Below are the code and all the weights of a small trained network. Each question names an input and a target symbol and asks about switching units off, where a switched-off unit gives its printed mean instead of its output.

import numpy as np


def w(rows, s, z=0):
    codes = np.array(rows[::2]) - 128.0
    scale = np.full(codes.shape[1], s)
    scale[-1] = z or s
    return codes * scale


def f(y):
    return y / 2 * (1 + np.tanh(0.7978845608 * (y + 0.044715 * y**3)))


def softmax(a):
    e = np.exp(a - a.max(-1, keepdims=True))
    return e / e.sum(-1, keepdims=True)


def log_softmax(a):
    a = a - a.max(-1, keepdims=True)
    return a - np.log(np.exp(a).sum(-1, keepdims=True))


def net(x, mask):
    ids = ['ΓΔΠεητ'.index(c) for c in x.split()]
    T = len(ids)
    res = E[ids] + P[:T]
    r = res
    for j in range(3):
        rows = slice(2 * j, 2 * j + 2)
        q, k, v = (r @ M[0][rows].T for M in (Q, K, V))
        z = softmax(np.where(np.tri(T) > 0, q @ k.T / 2**0.5, -1e9)) @ v
        o = O[0][rows]
        res = res + np.where(mask[j], z, o[:, -1]) @ o[:, :-1]
    y = f(res @ A[0][:, :-1].T + A[0][:, -1])
    res = res + np.where(mask[3:27], y, B[0][:, -1]) @ B[0][:, :-1]
    return log_softmax(res[-1] @ U[:, :-1].T + U[:, -1])


Q, K, V, O, A, B = {}, {}, {}, {}, {}, {}
E = w([
[171,167,18,189,33,53,175],'Γ',
[155,167,182,59,28,197,69],'Δ',
[151,185,131,95,233,52,119],'Π',
[130,168,116,200,213,142,63],'ε',
[92,11,146,96,141,166,225],'η',
[212,117,119,134,138,54,158],'τ',
],0.011)
P = w([
[143,26,254,178,88,45,158],'0',
[176,180,152,138,143,175,197],'1',
[147,194,101,107,164,143,170],'2',
[141,152,63,90,144,109,127],'3',
[145,133,39,91,141,94,94],'4',
[150,118,50,99,146,105,87],'5',
],0.0084)
Q[0] = w([
[84,112,97,170,251,121,157],'H1',
[160,49,148,97,70,117,180],'H1',
[140,77,133,101,84,140,174],'H2',
[171,137,133,102,19,154,149],'H2',
[188,199,100,117,176,143,128],'H3',
[140,142,88,183,61,130,167],'H3',
],0.012)
K[0] = w([
[61,24,160,227,127,50,130],'H1',
[96,161,71,133,200,193,255],'H1',
[187,189,49,83,155,180,59],'H2',
[150,127,15,78,169,169,181],'H2',
[150,65,248,173,178,73,164],'H3',
[142,162,83,207,118,132,250],'H3',
],0.0091)
V[0] = w([
[104,103,230,80,104,217,151],'H1',
[85,100,167,136,191,140,67],'H1',
[126,191,103,187,75,181,65],'H2',
[98,77,203,176,113,189,162],'H2',
[140,121,106,209,111,79,194],'H3',
[137,96,127,150,254,126,142],'H3',
],0.0099)
O[0] = w([
[157,131,121,149,214,28,16,182],'H1',
[89,254,82,94,82,143,36,52],'H1',
[172,29,153,70,32,55,92,23],'H2',
[214,97,74,28,147,226,148,153],'H2',
[188,156,56,176,18,179,88,254],'H3',
[128,252,120,2,73,96,162,138],'H3',
],0.0068,0.0051)
A[0] = w([
[161,213,99,104,146,166,155,84],'N1',
[174,171,94,118,131,122,180,143],'N2',
[53,51,167,32,127,75,86,96],'N3',
[108,41,45,205,90,166,106,3],'N4',
[136,148,199,114,74,28,148,135],'N5',
[232,52,179,19,107,199,125,66],'N6',
[31,37,96,119,80,191,170,103],'N7',
[51,99,89,112,129,222,216,216],'N8',
[80,39,201,106,221,234,203,144],'N9',
[155,8,170,193,163,40,132,115],'N10',
[113,179,166,58,15,195,88,65],'N11',
[165,193,154,174,226,142,170,76],'N12',
[75,128,88,75,234,36,135,107],'N13',
[72,145,162,214,204,63,55,128],'N14',
[130,197,7,77,137,182,79,64],'N15',
[27,217,165,100,203,106,48,104],'N16',
[155,133,83,212,99,199,67,171],'N17',
[108,221,145,55,84,163,77,84],'N18',
[122,158,207,119,172,165,110,112],'N19',
[39,93,152,68,124,213,254,93],'N20',
[158,130,150,84,212,144,10,32],'N21',
[92,34,143,146,137,245,145,124],'N22',
[164,118,216,159,60,117,172,57],'N23',
[111,131,178,94,111,19,155,135],'N24',
],0.0064,0.0052)
B[0] = w([
[121,100,145,172,100,158,109,239],'N1',
[98,97,146,152,146,153,131,251],'N2',
[107,47,140,153,96,235,83,138],'N3',
[49,108,206,50,172,149,73,168],'N4',
[174,93,78,218,80,168,113,158],'N5',
[36,160,208,179,137,124,141,159],'N6',
[96,109,85,129,208,70,125,149],'N7',
[142,158,83,108,188,55,169,220],'N8',
[113,172,201,42,148,185,148,180],'N9',
[221,245,132,138,28,151,96,237],'N10',
[190,190,176,62,46,132,2,136],'N11',
[119,65,65,184,126,118,63,232],'N12',
[106,126,176,143,105,143,36,205],'N13',
[89,191,107,147,176,26,115,177],'N14',
[165,123,135,201,58,156,159,252],'N15',
[20,50,179,132,198,130,139,211],'N16',
[89,134,193,38,153,140,130,246],'N17',
[88,124,186,99,122,136,88,187],'N18',
[106,68,142,111,144,133,150,142],'N19',
[134,97,159,22,170,221,221,143],'N20',
[139,71,86,39,134,147,115,223],'N21',
[182,171,59,171,167,103,241,160],'N22',
[132,160,82,177,103,69,36,158],'N23',
[143,79,112,203,100,193,118,138],'N24',
],0.0075,0.0045)
U = w([
[121,91,137,13,175,150,186,254],'Γ',
[134,172,80,86,176,65,88,53],'Δ',
[37,139,207,197,163,93,128,122],'Π',
[173,177,202,70,63,178,83,116],'ε',
[135,2,112,130,110,177,103,30],'η',
[247,207,31,242,99,100,155,150],'τ',
],0.0071,0.0028)

Each question gives the input, a string of symbols that net reads in full, and the target symbol t.
The units are the heads (2 rows each of Q, K, V and O) and the neurons (one row each of A and B). Each row of codes is followed by its name. A weight is (code - 128) times the scale printed after its matrix; where a second scale follows, it is the last column's (O, A, B and U).
mask holds one flag per unit, heads first, then neurons. A switched-off unit (its flag False) gives its mean, the last column of its rows in O or B, instead of its output. The means were averaged over made-up inputs and are rounded, as every weight is.
A unit's drop is (log p(t) with every unit on - log p(t) with that unit switched off) / (log p(t) with every unit on - log p(t) with every unit switched off).
The circuit of an input: a set's keep is (log p(t) with only the set's units on - log p(t) with every unit switched off) / (log p(t) with every unit on - log p(t) with every unit switched off). Starting from the 12 units with the biggest drops (on a tie, the unit counted first), units are removed one at a time, each time the one whose removal leaves the highest keep (on an exact tie, the one counted first), for as long as the keep stays at least 0.8.
circuit, biggest first: the units of the circuit, biggest drop first
top k neurons: the k neurons with the biggest drops, biggest first
heads that matter: for each layer, one digit per head in row order, 1 if its drop is at least 0.15 and else 0, layers parted by /
drop of u: that unit's drop, to one decimal
input Γ Π Π ε, target Γ: top neuron -> N20
input Γ Δ η Δ τ η, target ε: circuit, biggest first -> N10, H2, N9, H3
input ε Δ Δ Δ ε Π, target ε: heads that matter -> 111
input ε η ε, target ε: heads that matter -> 111
input Π Γ Γ Π τ Γ, target Π: circuit, biggest first -> N4, H2, H3
input Π Δ η ε η Δ, target Γ: circuit, biggest first -> N10, H3
input Π Γ Π τ τ ε, target Π: heads that matter -> 010
input Δ Δ Δ Π Δ, target Π: circuit, biggest first -> H2, H3
input τ ε Π Γ ε Π, target τ: circuit, biggest first -> H3, N15, H2
input Π η Δ η, target ε: top 3 neurons -> N10, N9, N13
input Δ η ε, target Δ: circuit, biggest first -> H1, N14, N21
input Γ Δ Δ Δ ε, target Γ: top 2 neurons -> N9, N4
input η Π η, target Π: circuit, biggest first -> H2, N21
input Γ Δ Γ, target ε: circuit, biggest first -> H3, N4, N17
input Δ η Δ, target Γ: heads that matter -> 011
input τ Π η Π η, target Π: top 2 neurons -> N21, N13
input τ τ η Γ η, target τ: top neuron -> N16
input Δ Π Π Π Π Δ, target Π: drop of H2 -> 1.2
input Γ Π Π, target Γ: drop of N20 -> 0.2
input Δ Π Π, target Δ: drop of H3 -> 0.3
input Π η Γ Γ Π Π, target Π: drop of H2 -> 0.8
